Here is a tiny trained network, its code and every weight. The questions are about switching its units off for an input and a target symbol, where a switched-off unit gives its printed mean instead of its output.

import numpy as np


def w(rows, s, z=0):
    codes = np.array(rows[::2]) - 128.0
    scale = np.full(codes.shape[1], s)
    scale[-1] = z or s
    return codes * scale


def f(y):
    return y / 2 * (1 + np.tanh(0.7978845608 * (y + 0.044715 * y**3)))


def softmax(a):
    e = np.exp(a - a.max(-1, keepdims=True))
    return e / e.sum(-1, keepdims=True)


def log_softmax(a):
    a = a - a.max(-1, keepdims=True)
    return a - np.log(np.exp(a).sum(-1, keepdims=True))


def net(x, mask):
    ids = ['αβγζηξπφψω'.index(c) for c in x.split()]
    T = len(ids)
    res = E[ids] + P[:T]
    r = res
    for j in range(3):
        rows = slice(3 * j, 3 * j + 3)
        q, k, v = (r @ M[0][rows].T for M in (Q, K, V))
        z = softmax(np.where(np.tri(T) > 0, q @ k.T / 3**0.5, -1e9)) @ v
        o = O[0][rows]
        res = res + np.where(mask[j], z, o[:, -1]) @ o[:, :-1]
    y = f(res @ A[0][:, :-1].T + A[0][:, -1])
    res = res + np.where(mask[3:11], y, B[0][:, -1]) @ B[0][:, :-1]
    return log_softmax(res[-1] @ U[:, :-1].T + U[:, -1])


Q, K, V, O, A, B = {}, {}, {}, {}, {}, {}
E = w([
[99,104,171],'α',
[134,207,120],'β',
[181,212,143],'γ',
[4,86,121],'ζ',
[157,188,75],'η',
[158,23,185],'ξ',
[110,183,29],'π',
[165,178,242],'φ',
[94,195,169],'ψ',
[168,177,120],'ω',
],0.02)
P = w([
[248,134,1],'0',
[80,172,130],'1',
[104,171,176],'2',
[90,174,149],'3',
[98,170,151],'4',
[93,178,143],'5',
[97,174,157],'6',
[102,178,157],'7',
[95,174,172],'8',
[101,176,157],'9',
],0.0097)
Q[0] = w([
[107,1,92],'head 0',
[165,95,94],'head 0',
[110,171,179],'head 0',
[130,49,149],'head 1',
[98,97,149],'head 1',
[109,106,148],'head 1',
[133,163,122],'head 2',
[125,127,142],'head 2',
[84,68,62],'head 2',
],0.02)
K[0] = w([
[6,154,152],'head 0',
[92,153,175],'head 0',
[127,112,63],'head 0',
[81,159,143],'head 1',
[74,124,177],'head 1',
[88,132,128],'head 1',
[163,201,50],'head 2',
[109,112,159],'head 2',
[81,124,132],'head 2',
],0.018)
V[0] = w([
[35,138,132],'head 0',
[142,104,11],'head 0',
[108,172,232],'head 0',
[184,157,134],'head 1',
[159,150,219],'head 1',
[124,184,194],'head 1',
[161,101,136],'head 2',
[68,121,85],'head 2',
[2,100,95],'head 2',
],0.014)
O[0] = w([
[153,109,253,17],'head 0',
[72,91,129,219],'head 0',
[155,169,131,65],'head 0',
[118,165,113,213],'head 1',
[148,143,55,139],'head 1',
[146,131,61,159],'head 1',
[104,86,75,108],'head 2',
[126,143,195,100],'head 2',
[151,102,178,2],'head 2',
],0.013,0.0095)
A[0] = w([
[72,14,114,148],'neuron 0',
[213,132,87,83],'neuron 1',
[197,30,98,62],'neuron 2',
[93,69,212,111],'neuron 3',
[26,248,77,1],'neuron 4',
[98,226,202,195],'neuron 5',
[255,162,140,152],'neuron 6',
[129,83,20,78],'neuron 7',
],0.0096,0.0055)
B[0] = w([
[139,204,238,156],'neuron 0',
[111,116,213,155],'neuron 1',
[183,218,107,131],'neuron 2',
[152,133,2,156],'neuron 3',
[175,83,137,252],'neuron 4',
[134,120,79,152],'neuron 5',
[66,113,126,148],'neuron 6',
[121,111,211,204],'neuron 7',
],0.0091,0.04)
U = w([
[139,9,151,4],'α',
[82,98,149,88],'β',
[227,159,254,127],'γ',
[98,158,133,181],'ζ',
[122,218,128,242],'η',
[96,57,171,55],'ξ',
[30,213,138,15],'π',
[102,81,245,168],'φ',
[75,87,129,167],'ψ',
[102,194,147,138],'ω',
],0.0078,0.0032)

Each question gives the input, a string of symbols that net reads in full, and the target symbol t.
The units are the heads (3 rows each of Q, K, V and O) and the neurons (one row each of A and B). Each row of codes is followed by its name. A weight is (code - 128) times the scale printed after its matrix; where a second scale follows, it is the last column's (O, A, B and U).
mask holds one flag per unit, heads first, then neurons. A switched-off unit (its flag False) gives its mean, the last column of its rows in O or B, instead of its output. The means were averaged over made-up inputs and are rounded, as every weight is.
A unit's drop is (log p(t) with every unit on - log p(t) with that unit switched off) / (log p(t) with every unit on - log p(t) with every unit switched off).
The circuit of an input: a set's keep is (log p(t) with only the set's units on - log p(t) with every unit switched off) / (log p(t) with every unit on - log p(t) with every unit switched off). Starting from all 11 units, units are removed one at a time, each time the one whose removal leaves the highest keep (on an exact tie, the one counted first), for as long as the keep stays at least 0.8.
circuit, biggest first: the units of the circuit, biggest drop first
most important unit: the unit with the biggest drop
top k neurons: the k neurons with the biggest drops, biggest first
which heads matter: for each layer, one digit per head in row order, 1 if its drop is at least 0.15 and else 0, layers parted by /
input π φ ψ η α ω ξ ψ ψ, target π: most important unit	neuron 0
input η φ η ξ π η β η φ α, target φ: circuit, biggest first	(neuron 0; head 0)
input ψ ξ α φ φ ψ φ η η ψ, target η: circuit, biggest first	(neuron 7; head 0)
input β β ψ α ω ξ, target γ: which heads matter	000
input φ η ξ, target γ: which heads matter	001
input ψ π ψ π β φ ψ α ξ φ, target η: top 3 neurons	(neuron 7; neuron 4; neuron 1)
input φ φ π, target γ: top 4 neurons	(neuron 1; neuron 4; neuron 7; neuron 3)
input γ β α η β γ η β η β, target α: circuit, biggest first	(neuron 4; head 0; head 2; neuron 7)
input π α ψ, target π: top 2 neurons	(neuron 3; neuron 0)
input η α ψ ω γ, target φ: circuit, biggest first	(head 0; neuron 0; head 1)
input η β ω φ ζ β, target φ: circuit, biggest first	(neuron 3; head 1)
input φ ψ β γ ω, target γ: circuit, biggest first	(neuron 7; head 0; neuron 1; head 1)
input γ γ ψ ψ π, target α: circuit, biggest first	(neuron 4; head 0; neuron 7)
input η α ψ, target φ: most important unit	head 0
input π β β ω, target π: top 4 neurons	(neuron 3; neuron 4; neuron 0; neuron 7)
input ψ φ ψ, target η: top 3 neurons	(neuron 7; neuron 1; neuron 6)
input φ φ β, target γ: top 4 neurons	(neuron 7; neuron 4; neuron 1; neuron 3)
input π ψ α ψ π π ω ξ φ, target π: which heads matter	100
input γ η π φ η φ α ψ φ η, target α: which heads matter	101
input β η ξ η ψ ζ, target α: circuit, biggest first	(neuron 3; head 2; head 1)
input φ γ η π φ β φ β η, target γ: most important unit	neuron 1
input π γ α η α ζ η ψ π, target π: which heads matter	110
input π γ φ η η, target π: top 4 neurons	(neuron 3; neuron 0; neuron 4; neuron 7)
